Below is a small trained network, with its code and all its weights. Each question gives an input and a class and asks what happens when units are switched off, that is, made to give their printed mean instead of their output.

import numpy as np


def w(rows, s, z=0):
    codes = np.array(rows[::2]) - 128.0
    scale = np.full(codes.shape[1], s)
    scale[-1] = z or s
    return codes * scale


def norm(h):
    return h / np.sqrt((h * h).mean(-1, keepdims=True) + 1e-5)


def f(y):
    return np.maximum(y, 0)


def log_softmax(a):
    a = a - a.max(-1, keepdims=True)
    return a - np.log(np.exp(a).sum(-1, keepdims=True))


def net(x, mask):
    res = np.array(x, float).reshape(1, 5) / 4 @ E
    u = 0
    for l in range(3):
        y = f(norm(res) @ A[l][:, :-1].T + A[l][:, -1])
        res = res + np.where(mask[u : u + 16], y, B[l][:, -1]) @ B[l][:, :-1]
        u += 16
    return log_softmax(norm(res)[-1] @ U[:, :-1].T + U[:, -1])


A, B = {}, {}
E = w([
[128,128,125,128,129,128],'x0',
[242,126,176,162,126,122],'x1',
[184,79,64,7,118,131],'x2',
[127,129,129,127,127,127],'x3',
[121,149,131,117,25,165],'x4',
],0.0013)
A[0] = w([
[44,127,81,116,133,130,212],'0.n0',
[164,120,79,71,129,142,151],'0.n1',
[128,128,128,128,128,128,125],'0.n2',
[128,129,128,128,128,127,126],'0.n3',
[129,128,128,128,128,128,124],'0.n4',
[128,130,127,128,128,128,124],'0.n5',
[189,173,169,179,130,130,123],'0.n6',
[108,123,143,172,127,140,174],'0.n7',
[128,129,128,129,128,129,117],'0.n8',
[130,151,123,131,24,187,3],'0.n9',
[140,133,89,89,134,129,119],'0.n10',
[31,130,154,177,129,138,120],'0.n11',
[149,129,87,80,133,134,119],'0.n12',
[124,143,131,129,6,162,148],'0.n13',
[129,129,128,128,128,128,125],'0.n14',
[1,134,83,85,136,128,57],'0.n15',
],0.0026,0.0016)
B[0] = w([
[48,138,142,86,140,125,254],'0.n0',
[115,90,125,107,144,108,244],'0.n1',
[128,128,128,128,128,128,128],'0.n2',
[128,127,128,128,128,129,128],'0.n3',
[128,128,128,128,129,129,128],'0.n4',
[128,127,128,128,128,128,128],'0.n5',
[87,87,132,143,143,114,226],'0.n6',
[110,143,134,131,152,119,201],'0.n7',
[126,126,127,128,128,129,128],'0.n8',
[124,113,140,126,214,24,175],'0.n9',
[114,99,143,126,133,119,187],'0.n10',
[125,182,102,105,158,113,220],'0.n11',
[115,95,138,124,138,115,203],'0.n12',
[116,146,119,123,93,209,245],'0.n13',
[128,128,128,128,128,128,128],'0.n14',
[253,110,161,183,121,121,222],'0.n15',
],0.0035,0.0016)
A[1] = w([
[229,110,138,118,118,141,113],'1.n0',
[98,163,149,193,43,198,93],'1.n1',
[194,135,97,86,96,152,5],'1.n2',
[152,159,167,229,112,152,101],'1.n3',
[228,97,113,82,113,142,115],'1.n4',
[131,131,126,132,127,129,102],'1.n5',
[218,105,108,87,115,141,104],'1.n6',
[130,131,130,126,129,127,119],'1.n7',
[120,143,137,160,100,141,95],'1.n8',
[178,148,169,235,126,132,133],'1.n9',
[103,151,140,200,78,169,67],'1.n10',
[182,120,65,51,2,227,117],'1.n11',
[128,91,130,128,142,104,61],'1.n12',
[105,165,148,194,54,195,72],'1.n13',
[135,129,125,121,120,135,113],'1.n14',
[134,158,123,147,174,90,93],'1.n15',
],0.0026,0.0012)
B[1] = w([
[120,235,86,160,136,115,184],'1.n0',
[233,125,114,24,142,152,190],'1.n1',
[97,125,120,253,98,145,155],'1.n2',
[151,28,162,73,92,160,202],'1.n3',
[117,251,88,170,139,121,217],'1.n4',
[127,124,129,127,125,127,128],'1.n5',
[123,227,100,173,137,122,201],'1.n6',
[125,127,129,124,126,128,128],'1.n7',
[161,130,125,101,122,141,148],'1.n8',
[135,13,170,74,93,159,215],'1.n9',
[211,131,117,55,122,144,172],'1.n10',
[33,88,190,247,74,134,250],'1.n11',
[138,154,123,83,149,119,147],'1.n12',
[237,131,120,22,133,155,182],'1.n13',
[122,126,130,137,123,126,134],'1.n14',
[63,120,144,160,89,145,173],'1.n15',
],0.0022,0.0019)
A[2] = w([
[123,253,103,107,61,162,108],'2.n0',
[104,151,106,159,146,123,65],'2.n1',
[102,103,114,163,69,116,125],'2.n2',
[213,182,73,124,175,99,9],'2.n3',
[145,160,103,217,69,149,33],'2.n4',
[56,199,87,165,154,141,136],'2.n5',
[184,156,74,121,157,113,63],'2.n6',
[164,122,38,60,79,145,114],'2.n7',
[182,192,144,194,147,127,131],'2.n8',
[121,173,90,182,180,92,97],'2.n9',
[139,54,154,192,133,101,8],'2.n10',
[157,71,151,221,109,102,89],'2.n11',
[153,93,60,94,156,79,106],'2.n12',
[92,146,177,196,87,172,131],'2.n13',
[142,158,79,159,186,92,123],'2.n14',
[223,110,102,109,143,131,94],'2.n15',
],0.0032,0.0018)
B[2] = w([
[137,129,52,137,252,164,248],'2.n0',
[130,144,173,130,123,112,146],'2.n1',
[105,138,119,160,92,162,190],'2.n2',
[168,127,96,140,7,15,175],'2.n3',
[165,157,57,234,153,134,184],'2.n4',
[184,150,186,134,109,138,231],'2.n5',
[136,120,107,126,61,77,165],'2.n6',
[124,151,201,207,160,127,223],'2.n7',
[80,73,91,73,105,110,211],'2.n8',
[123,155,183,138,63,121,202],'2.n9',
[132,63,109,185,175,110,173],'2.n10',
[133,93,75,170,194,143,207],'2.n11',
[170,143,85,83,123,119,216],'2.n12',
[153,117,74,98,130,98,248],'2.n13',
[110,145,153,131,46,123,210],'2.n14',
[118,154,168,133,67,130,194],'2.n15',
],0.0033,0.0015)
U = w([
[72,210,234,153,144,84,233],'0',
[102,86,80,6,192,69,53],'1',
[126,207,95,89,223,215,119],'2',
[26,84,98,111,44,174,161],'3',
[147,20,165,211,208,103,2],'4',
[180,145,97,126,29,24,94],'5',
[219,100,199,89,82,191,218],'6',
[157,158,33,232,115,159,121],'7',
],0.011,0.00059)

Each question gives the input, the list of numbers given to net, and the class t.
The units are the neurons (one row each of A and B). Each row of codes is followed by its name. A weight is (code - 128) times the scale printed after its matrix; where a second scale follows, it is the last column's (A, B and U).
mask holds one flag per neuron, layer by layer. A switched-off neuron (its flag False) gives its mean, the last column of its row in B, instead of its output. The means were averaged over made-up inputs and are rounded, as every weight is.
A unit's drop is (log p(t) with every unit on - log p(t) with that unit switched off) / (log p(t) with every unit on - log p(t) with every unit switched off).
most important unit: the unit with the biggest drop
top k neurons: the k neurons with the biggest drops, biggest first
top k neurons in layer l: the k neurons of layer l with the biggest drops, biggest first
drop when u is switched off: that unit's drop, to one decimal
input [2,-8,1,-8,0], class 1: most important unit : 0.n0
input [3,2,0,0,2], class 6: top 2 neurons in layer 0 : 0.n13, 0.n0
input [-6,2,7,-1,0], class 5: top 2 neurons in layer 0 : 0.n13, 0.n1
input [-3,8,-4,-2,1], class 6: top 3 neurons : 0.n9, 1.n11, 0.n1
input [-3,8,1,5,-6], class 5: top 3 neurons : 1.n11, 1.n0, 2.n3
input [-1,4,-8,3,-1], class 4: top 2 neurons in layer 0 : 0.n13, 0.n6
input [4,1,1,0,3], class 7: top 3 neurons : 0.n13, 0.n0, 0.n6
input [4,8,6,-5,0], class 5: top 2 neurons : 0.n13, 2.n3
input [0,-7,-5,2,1], class 2: top 2 neurons : 2.n0, 0.n9
input [0,-6,-2,-3,-2], class 0: top 2 neurons : 0.n0, 0.n15
input [4,3,-8,7,1], class 6: top 2 neurons in layer 0 : 0.n9, 0.n1
input [2,8,5,0,1], class 7: top 2 neurons in layer 2 : 2.n4, 2.n0
input [4,6,1,6,8], class 7: top 2 neurons : 1.n11, 0.n9
input [1,-4,8,-4,4], class 3: most important unit : 1.n11
input [-6,-5,0,5,-8], class 0: top 2 neurons in layer 1 : 1.n9, 1.n3
input [2,1,-1,2,6], class 6: top 2 neurons : 0.n13, 0.n0
input [-2,1,-6,-2,1], class 6: top 2 neurons in layer 1 : 1.n3, 1.n9
input [8,-4,-2,-5,-1], class 0: top 2 neurons : 0.n0, 0.n11
input [-3,6,7,-5,0], class 5: top 3 neurons : 0.n13, 2.n3, 0.n1
input [-5,-6,-4,5,7], class 2: most important unit : 2.n0
input [-2,1,2,8,-2], class 5: drop when 0.n0 is switched off : 1.6
input [-1,1,2,-4,-4], class 5: drop when 0.n0 is switched off : 0.6
input [-5,6,2,6,0], class 5: top 2 neurons in layer 2 : 2.n3, 2.n8
input [-7,1,-3,2,4], class 6: drop when 0.n0 is switched off : 0.4
input [-8,5,2,-4,1], class 7: drop when 0.n9 is switched off : 0.2
